[ -3   5  20   1   9   1 -12  12  52   9  -8  -2 -15  -1 -17 -10  12  11
   0  -6 -19  -7  -5  -1 -36  -9  -6  -3 -17 -21   9  -3 -22  -2  -2 -18
  -9 -38  -1] -> V/(35)
[ -1  -2  -1   9   1  15   0   0  -1 -24  -5   0  17  -1   8  10  -3  21
  -2   0   4 -13   5  -2  15  -9   3  -5   5   4  -1  -1   2  -7   2   0
   1   7  -3] -> S/(35)
[  7   2  -1   4  -7  21   5   0 -33  -6  -4  -1  10 -14   2  -3  -3   4
  -2  -4   3  -6  -3   4  -4  -4  -6 -10   3   2  -5  -3   1   0   4  13
  -2  13   3] -> S/(32)
[  7  -8  -1  27  -5  22   5   8   3  -2  -7 -19  36 -13   3  22  26  26
   5  24  -3 -49  -2   2  20 -12   7 -16  -2   0  10   8  15   9  -4  -6
 -12 -15  -5] -> S/(35)
[  0  -1  -9   9 -10  11   5 -12 -24  -4  -2 -11  37 -16  -9  15  -7  15
  -5  -2   9  -3   1  14  17  -3  -7 -13   4   9   0   5  19   0   2  27
   1  18   1] -> S/(34)
[  2   1  18  27  -3  21   4   6  18  40 -14 -21  30 -27 -26  15  36  19
   7  26  -4 -51 -14   3 -11  -9  -6 -24 -22 -19  32  10  11   0  -6  -2
 -18 -39  -2] -> S/(35)
[  2   2 -14   2  -5  -4   2  -1 -30   9  -7 -25  31 -20   6   2  -1  10
  -6   5   1 -11   2  16  -6  -2   1 -21   4  13 -10  13   5   1   3  17
  -4  11  -1] -> S/(32)
[  1  -3   2  18   1  11   0   5  21  21 -14  -7   9  -7  26   4  28  11
  11  13 -10 -34  -4  10  -3  -5  -6  -4  -7 -24  20   3  -4  -1  -6 -11
  -9 -23   0] -> S/(35)
[  4   7  -1  13   4   3  -3   9  -3  -7  -9 -11   4  -2  20  -9  -2  -5
  -7 -12   0   4   1 -11 -17 -10   3 -13   8   7 -14  -7  -5   0   4  -3
   0  -2  -2] -> S/(33)
[ -3  -2  -1   7  -1   3   1   2   0  18  -6 -16  16 -20 -13   0   3  10
  -4  -2  -2  -7   0  14 -16   2  -4 -15  -7  -7   2   3  -4  -2   1   9
  -4  -5   0] -> S/(34)
[  3  -4  -2  17  -2  31  -1   4 -10 -26  -1   7   9   4  29  10  15  17
   8   2   1 -21   3  -4  27 -10   1  -6   8   2   7  -4   5   2   4  -2
   3  10  -4] -> S/(35)
[  0   3   9  13  -7  14  10  -8 -47  34   0 -21  35 -29 -27  13   2   5
  -5  14  19 -21 -12  -3  14   1  -6 -18 -14   2  22  11  32   3   0  24
  -7   4   1] -> S/(32)
[  0   1   6  14  -1  22  12   4 -13   5  -1  -2   5  -2   6   4  12   0
   7  12   6 -20 -12  -7   7  -4  -2  -2   1  -4   9   0  19   2   5  -2
  -7  -3  -3] -> V/(35)
[  8  -3  -1  23  -1  22   1   7  -5   2 -17  -7  22  -2  31  15  31  20
   6  13  -7 -38  -4   3  10 -17   7 -10 -83  -7  16   2   3   0   2  -8
  -8  -7  -2] -> S/(35)
[  9  -1   9  34   0  41  18  -3 -35  20  -7  -2  28 -15  11  24  30   8
  10  26   9 -46 -14  -2  29  -5   0  -7  -8 -14  33   5  33   2  -1   8
  -6  -2   5] -> S/(35)
[  7   4   1  11  -2  25  -2   3 -23  -6  -9   1   2   2  29   4  13   7
   5   9   1 -20  -1  -2  13  -7   5   0   9   0   7   0   5   2   2  -2
  -6   6   0] -> S/(35)
[  6   3  10  31  -2  27   2   7  -6   8 -13   1  -1  -3  21   1  15   4
   7   1   0 -19  -2 -11  -3  -9  -4  -8   0 -10  -2  -7   0  -1   3  -6
  -2 -11  -8] -> S/(35)

[  0  -2  -4  -8   0  -8  -1 -32   0 -12   1   6  -1  -7  -5   0  -4 -15
  10  11   0  -8   4  -8  -8   2  14   4 -14   1   1  -3  -3  20  -8   9
   5   6  -3] -> viri/sugo
[ -1   2   7  -9 -11   2   1 -16   6  -9   5  10   2  24 -21   4  18 -10
  -7   8  -6  30  11   5  17   4  -6  -2 -27   1 -29 -14  -2 -11 -10  10
   4   4   2] -> viri/kufu
[  0   1 -10   0  -5  -2   4 -21   2  -9   1   2  -4   0   7   0   9  -3
   8  14  -2  -2   4  -7  -8   5   2  -1   6   2  -3  -4 -11  15   0   0
   2   7   3] -> viri/sugo
[  1   6  -2 -11   2  -5  -4 -47   6 -16   5   9   3  -6  -2  -7   7 -14
   5  11   0  -8   6  -6  11   4   7   2 -19   2  -9 -12  -2  17 -12   1
   0  10   6] -> viri/sugo
[ -5   1   0  -4  -8  -5   0 -46   7 -27   9  11  -3  -1  -6 -12   4 -17
  -4  10   2 -15   8  -6   9   2   6  -6 -22  -2 -15  -8   0  14   9  -5
   4   4  -2] -> bok/sugo
[ -1   0  -5  -8   4 -13  -2 -40   7 -10   6  11   2  -1  -3  -8 -10 -14
   7  10   3 -16   3  -4   0   4   7   9 -20  -1  -4  -8  -6  24 -13  -3
   0  11  -1] -> viri/sugo
[  1  -4   9  -9 -11  -7   3  -6   2 -11   3  10   4  26 -27  -1  13 -12
   0   3  -3  33   9   3   8   2   1   4 -26   4 -26  -4   0  -1 -27  15
  11  11  12] -> viri/kufu
